Rows near named flat spaces through zero
rq_gt: [ -74 -166  102  -61  -72    6 -175    5  -69    3 -122  -59 -126  -26
  -58  -43   -4  -48   25  -47  100 -116]
rg_bf: [-131   93 -189  112  -35  -48 -108 -166 -107   27  110   78 -131  258
  109   62   23   -6   -5 -208 -102  -56]
rq_gt: [ 191 -359  109   27 -121 -176  262  220  -44   87  -11  -38   77  -47
 -250 -277  -64   61 -113   88  334   87]
rg_bf: [   7 -229 -422  524 -336 -220  -21  -19 -346  190  301  138 -153  419
 -107 -160   29  132  -33 -370  130 -183]
gb_mf: [ 100  -25 -549  544  -71 -210   93   48 -279   54  450   13 -119  539
   69  -20   19  347   39 -310  -18    8]
gb_mf: [ 195  357   86  -32  163  188    4   60  271   -6   81   78  149 -195
   80   36   24 -132  -51  184  -93  -64]
pc_gj: [ 100   70  308 -135   42  207   79  248  200 -152 -235  -18  205 -258
 -181 -178   -8 -203 -185  218  200 -125]
gb_mf: [-187  178  310 -366  341 -196  -25 -108  -29  -32 -121 -280 -445   26
  174  167 -163 -223  -61 -122  -83 -201]
rq_gt: [ -80  359  188 -341  202  192 -249 -206  393   70 -154  105   98 -393
   94   -4   80 -300  -68  291 -288  -19]
rg_bf: [  36  108 -161  235 -173  -76   19  -33   17   27  150  176   -4  171
 -118 -176   35  -84  -86 -111   65  -56]
rg_bf: [ -72  231 -139   -6  177   92  103 -113  -46  104  131   67  133  142
  224  114  -19  -36 -119  -54 -157   65]
tp_jn: [ -36   51 -118  -86  154   64  -70 -176  -59   38   68   19   55  136
  259  200   45  100   57  -23 -164  185]
pc_gj: [ 133  -48   20  188 -343   63   35   58  104   15 -100  282  191 -166
 -236 -211  162 -218 -181   -3  161 -167]
tp_jn: [  74   72  -39  122   49    8  152  170  -44 -121   18  -76   15  132
   18  -24   28    2 -123 -116  110  -31]
tp_jn: [ 121    6  132  176    4 -173  203  339  -53  -99  -26 -209 -226  -27
 -193 -152  -76 -100 -167 -127  219 -391]
rg_bf: [  67 -207  139 -112  -69  -92  149   84   39 -146 -122  -36   71  -14
 -173 -105  -29   87   36  124  185  225]
tp_jn: [ 178 -327 -251  309 -171  -46   60  185 -135  237  230   33  105   86
  -88 -210   21  239  -19  -31  181   69]
rq_gt: [  78  -12  459 -481  178   90  163   96  316 -145 -328  -55  199 -369
  -72  -53  -35 -136 -110  374   89  196]
pc_gj: [ 232  -87   -9  409 -205 -144   93  345  -60  161  210  -43 -168 -112
 -317 -266 -121  -31  -48  -55  233 -496]
gb_mf: [-154 -180 -490  413 -249  -40  -38  -39 -340   90  259   36  -30  429
   50    1   35  284  129 -346   21  159]
gb_mf: [-390  120 -321  121 -196  131 -378 -344  -65  -50  -57  183  -23  129
   79  119  156    5  146 -169 -329   -8]
tp_jn: [ 145  470 -151  247  158   76  -75   47  149  149  244   66   30  -72
   13 -141   40 -214 -165   38 -145 -334]
rg_bf: [ -83 -261   67 -341  236  -86   22 -174 -159  136  -26 -162  -55   33
  280  276  -86  215  142   46 -120  304]
pc_gj: [ 185 -241 -114  254 -268    3  228  176  -95  -43   57  132  252  121
 -195 -166   47  131  -48  -20  282  148]
tp_jn: [ 126  -22  203  -63  109 -134  118  177   30  -32  -35 -172 -150  -85
  -86  -77  -84  -63  -71   33  141 -143]
tp_jn: [-206  153    3 -112   59  157  -91 -129   -3  -86 -138   37   12   37
  182  175   63 -105  -59 -106 -150  -31]
gb_mf: [ 142   87   91   36   63   70   52  184  127   15  -57   -4   84 -159
  -68 -164   57 -156 -230   76   86 -200]
rq_gt: [-53 -71 -77 -98  41 162 103  17  41  40 -39  17 315 -36  73 -35  47 106
 -31 117  -2 394]
lq_tg: [-177  -57   61 -302  103   77  -99 -198   -5  -54 -149  -75  107  -59
   89  133   -1   73  200  139 -113  387]
rq_gt: [ 157  136  189 -113  298   38   68  179   79  -55  -28 -210  -56 -173
   95  108  -55  -20  -36  116  -33 -168]
lq_tg: [  23   47  175 -372  187  263   52  -32  225  -38 -156   18  377 -224
  119   53   34    0   11  323  -34  453]
lq_tg: [   0 -143 -205  234 -161 -110  157   30 -215   98  211   30   32  250
  -87  -86  -85  144   56 -135  140  130]
rq_gt: [-415 -123  353 -506  -54  -32 -271 -348   -4  -57 -395  -56 -254 -201
   27  211  -64 -196  197   -5 -128   38]
lq_tg: [ -14  146 -648  598 -247   52  -92 -150 -183   61  327  302  163  390
   48  -18  204  150    0 -261 -178  -30]
rg_bf: [ 307  726  149   -1  356  143  176  192  505   15  134  106  206 -251
  -30 -265    8 -415 -420  291  -65 -275]
pc_gj: [ -17  -81  -91  296 -407   36  -84   46   25   52  -22  218   88 -161
 -338 -230   55  -91    8   12   67 -250]
rg_bf: [ 186   60  219 -205  -17  -62  -79 -143  329  343  -32  234  118 -403
 -141 -321   76 -392 -228  281   31  -47]
gb_mf: [ -28   -7  359 -427  139   96  139   12  198 -228 -316 -106  204 -330
  -70  102  -58   -7  121  350  -22  296]
rg_bf: [-130  -17  -22   11 -223  169 -173 -126   36  -21 -131  222  150  -35
  -89  -68   95 -124  -22    6    2  -21]
rq_gt: [-214  181  324 -121  -83  -91 -221  -51   77 -109 -226  -39 -439 -113
 -155  -50  -80 -416  -80 -153   30 -551]
rq_gt: [  39  -78 -136  163 -299    2   11  -64   64  101   63  332  174  109
 -156 -267   95  -88 -170  -29  135   56]
tp_jn: [-226 -265 -219   35 -106  129   48  -42 -228   27  -35    1  218  130
   73   95    3  269  105  -54  -41  304]
gb_mf: [ 120  -35   49  183 -200 -189  147  149   71  -21   54   79 -111  -17
 -273 -220  -55  -66  -97  -21  160 -227]
lq_tg: [  80 -293 -147  108 -158  -85   89  -36 -162  103  116  104   87  186
   -5  -17   10  190   38  -62  118  198]
gb_mf: [  71  131 -117  264  -96  -83   18   86   15    2  163   57 -162  108
  -36  -53    4  -33  -68 -165   11 -254]
rq_gt: [  20  364 -192   35  202  111 -178 -165  157    1  132  127   16   96
  266  123  132  -26  -75   -1 -309  -57]
gb_mf: [ -74   88 -484  333  -82  149 -277 -169 -168  187  350  155  -22  343
  299  158  100  184  120 -277 -190   35]
pc_gj: [ -84  -15 -444  246 -112  216 -330 -239 -132  128  116  175  164   59
  234  217  235  196  181  -96 -321   72]
lq_tg: [ 250  142  139   37   82 -180  323  229  210  195  154   -4   66 -155
 -250 -430 -115 -229 -298  173  225  -66]
rg_bf: [ 169  -52 -254  586 -316 -231  126  188 -183  -20  237  101 -116  241
 -343 -256  -19   46  -61 -201  194 -395]
tp_jn: [ 217 -210   27  218 -142 -318   79  188  -54  200  196  -57 -248   -9
 -270 -296 -115   -1  -40  -37  251 -250]
pc_gj: [  31 -214   96 -265   11   47  -50  -93  143   97 -109   86  202 -163
   -5  -84   46   58    5  258    8  317]
pc_gj: [ 216  120 -171  243  -94  148    0   25  124  -16   70  264  337  -66
 -111 -121  154   -3  -96  169  -52  -84]
gb_mf: [-177 -109 -299   39   17  151  -70 -150 -247   15   50  -32  108  239
  331  301  101  261  161 -202 -150  350]
lq_tg: [ 240  128  139  -27  236  -22  260  242   86    1   80 -138   57  -74
    3  -64  -84  -38 -144  114  118  -37]
gb_mf: [ -34  272 -193   23  153  183 -196 -182   49   -6   44   90   37   55
  353  268  188  -11  -22  -97 -317  -27]
tp_jn: [  -9  297  324 -385  414   52 -185 -116  173  121  -30 -145 -215 -288
  228  220 -137 -207   28  182 -252 -269]
gb_mf: [  -7  233   38  -14  -72  -35 -105 -157  214  135   68  228  -48  -89
  -70 -146    6 -267 -114   46  -78 -160]
tp_jn: [-237  -26 -249  -27    6  231 -310 -286 -146  -15  -48   56  114   74
  270  328  132  191  247  -49 -320  180]
rg_bf: [  50 -186 -212  110  -62  -13  -43  -41 -119  167  184   90   51  258
   96  -74   36  147  -34 -101   93  183]
tp_jn: [-218  132  105 -272   88  351 -407 -186  165  -28 -280   11  121 -376
  140  186  129 -116  137  190 -304  -19]
pc_gj: [ -89    6  -96  187 -125 -142  115   40 -153 -110  -39  -81 -135  110
  -67   10   47  -35  -19 -254   42  -76]
rq_gt: [-109   80 -422  432 -179  -58  -97  -75 -213  116  274  109 -122  344
   37  -38   48   55  -11 -335  -69 -160]
rg_bf: [ 218  336  131  105   94   90  117  298  328    0   56   10   72 -299
 -156 -229  -25 -208 -217  191   33 -319]
pc_gj: [ -58  -57  -88  -52    7    9  -26 -131  -31   33  -48   44  103    8
   70   39   89   38    3   13  -89  168]
pc_gj: [ -86  -87  267 -335   26   34   70  -34   86  -22 -166   -3   60  -56
  -19  -47  -85 -105  -46  101  142  228]
lq_tg: [ -43  337 -716  453   84  151  -65 -212 -225  -13  449  160  141  622
  445  297  172  305   81 -339 -323  240]
lq_tg: [-142  -71 -104  289 -149   11  107  275 -256 -110   14 -204 -159  174
  -70  -10  -67   64    8 -333  187 -169]
rg_bf: [ -65 -321 -209  449 -399  -97   53  207 -333  -89   -1  -20 -148  232
 -199  -75   34  138    0 -369  228 -268]
tp_jn: [ -97   88 -314  405  -40    2  -75   85 -298  -33  148 -130 -218  256
  127  152   50   90   32 -397  -78 -311]
rg_bf: [-398 -296  102 -440   67  248 -402 -325 -194  -28 -331 -194   21 -239
  254  493    5  222  513  108 -303  326]
lq_tg: [-229  -51   91 -191   -8  200 -131  -51   -2 -194 -277  -84   89 -146
   28  172   33   55  172   74 -107  129]
lq_tg: [-156  -39  151 -191  119  -98  -61  -60  -99  -80 -123 -182 -248   57
   58  116  -89  -27   54  -82  -16  -71]
rq_gt: [  68 -239  105   33  -28 -106  171  199 -111 -102 -124 -161  -49 -102
 -124   31  -44  126   21   19   95 -128]
rq_gt: [-146 -214 -149  126 -229  -57  152   37 -162 -101  -53   42   12  259
  -25  -27   46  117  -64 -246  133  166]
rq_gt: [ -69  294 -524  371   19  -50 -141 -207 -121  137  421  153 -116  492
  244   36   78   80  -32 -318 -216  -12]
pc_gj: [ 230  407 -233  209  209  113  141   58  131   17  278   49  302   11
   52  -44   47   37  -24  169 -136  132]
tp_jn: [  56  314 -464  186  278   68  230  -84  -85  344  560   54  239  361
  393   68  -58  174  -61  -97 -166  433]
rg_bf: [ -74   45 -188   83  139  -12 -404 -133  -98  250  227 -104 -353   40
  275  196  -17  113  173 -138 -281 -268]
pc_gj: [ -75   42  -14  131 -117  137  189  202  -43  -46  -31  -23  153  -18
 -103  -94  -37  -60  -85  -79  151    8]
tp_jn: [  40  244  186 -194  152   13  -50  -53  222   40  -31   14  -19 -147
    2  -96  -13 -253 -107  128  -17  -28]
lq_tg: [-111 -258  132   47 -257 -183  -97   28 -136   51  -84  -39 -278  -14
 -272 -167 -110  -96   41 -117  201 -273]
lq_tg: [ -16 -239  -28    9 -135 -119 -180 -108  -99   66    5   33 -204   91
   28   41   36   70   86 -125   28  -43]
gb_mf: [  58  200 -140  342 -143  296   14  272  140 -108  -67  127  333 -190
 -224 -243  147 -108 -202   93   19 -280]
lq_tg: [ -43  -69   81 -254   87  106  156  -57   42  -30  -71  -19  282  -96
   47  102  -63  131  137  225  -30  457]
pc_gj: [-214 -324 -241  -54  -70 -205 -131 -381 -334   32   24   10 -108  352
  137  206   27  279  253 -159 -134  333]
lq_tg: [  30  120 -511  546 -223  -84  -38 -115 -178   89  393  213   31  309
  -81  -30   26  182  143 -153 -146  -95]
rq_gt: [  58  122  -25   88   67  -42  -20   42   37   62   77  -33  -71  -72
  -21  -39  -11  -53  -36   17  -67 -193]
pc_gj: [-138  217 -334  141  120  212 -354 -201  -96    2  135    5  -60  128
  368  367  128  168  208 -148 -404  -66]
gb_mf: [   3  105 -187   65  130  183   19   25  -75  -38  139  -80  131  126
  250  222   24  203  144  -55  -99  256]
[ -54  -79 -196  173  -54 -162   39   -5 -142  111  166  -70  -98  121
  -51  -64  -56  132   86  -94  -16   48]
rg_bf
[-182  -73  -79  109  -98  -61 -153  -49 -187  -60  -51  -61 -283  140
   63  144   17   30   52 -275  -68 -258]
rg_bf
[  99 -258    6  119 -357   39  273  167   48 -174 -112  185  366  -15
 -350 -241   35  102  -18  136  294  281]
rq_gt
[ 185  -69   70   -8   85   41  176  242   73   62   -3 -110  178 -162
  -64 -170   12    8 -114  137  170  123]
rg_bf
[  13 -219   56 -108  -63 -134   21  -73  -61  -79  -10   16  -94  188
    0   47  -47  139   96  -29  106  189]
pc_gj
[ 163 -227  -43  377 -317 -287   13  141 -189   18  143    5 -259   97
 -361 -191  -88   44   96 -132  242 -371]
pc_gj
[ 132   -5  112 -131  128   20  158   82  101   59   43  -11  127  -70
   26  -38  -69   22  -63  161   66  141]
gb_mf
[ 167   95  -33  322  -37 -268   18  132 -128  -33  206 -118 -354  118
 -176  -55 -105  -23   66 -156   84 -443]
pc_gj
[  40 -107  215 -117  -26 -203  299  143   43  -32 -111 -103  -71  -73
 -141 -145  -65 -108 -146  -19  218   77]
gb_mf
[ 107 -644  -59   90 -196 -140  283  203 -308 -206  -71 -129   95  199
 -116  102  -40  531  215  -18  252  329]
tp_jn
[ 107  101   53   95   85    1  235  259   -8  -83   -2 -154   17  -29
  -25  -45  -14  -56 -132  -65  133  -74]
gb_mf
[ -22  -57 -364  216 -141  150 -133  -97  -82   14  187  135  178  207
  115   91  102  283  207  -56  -96  304]
lq_tg
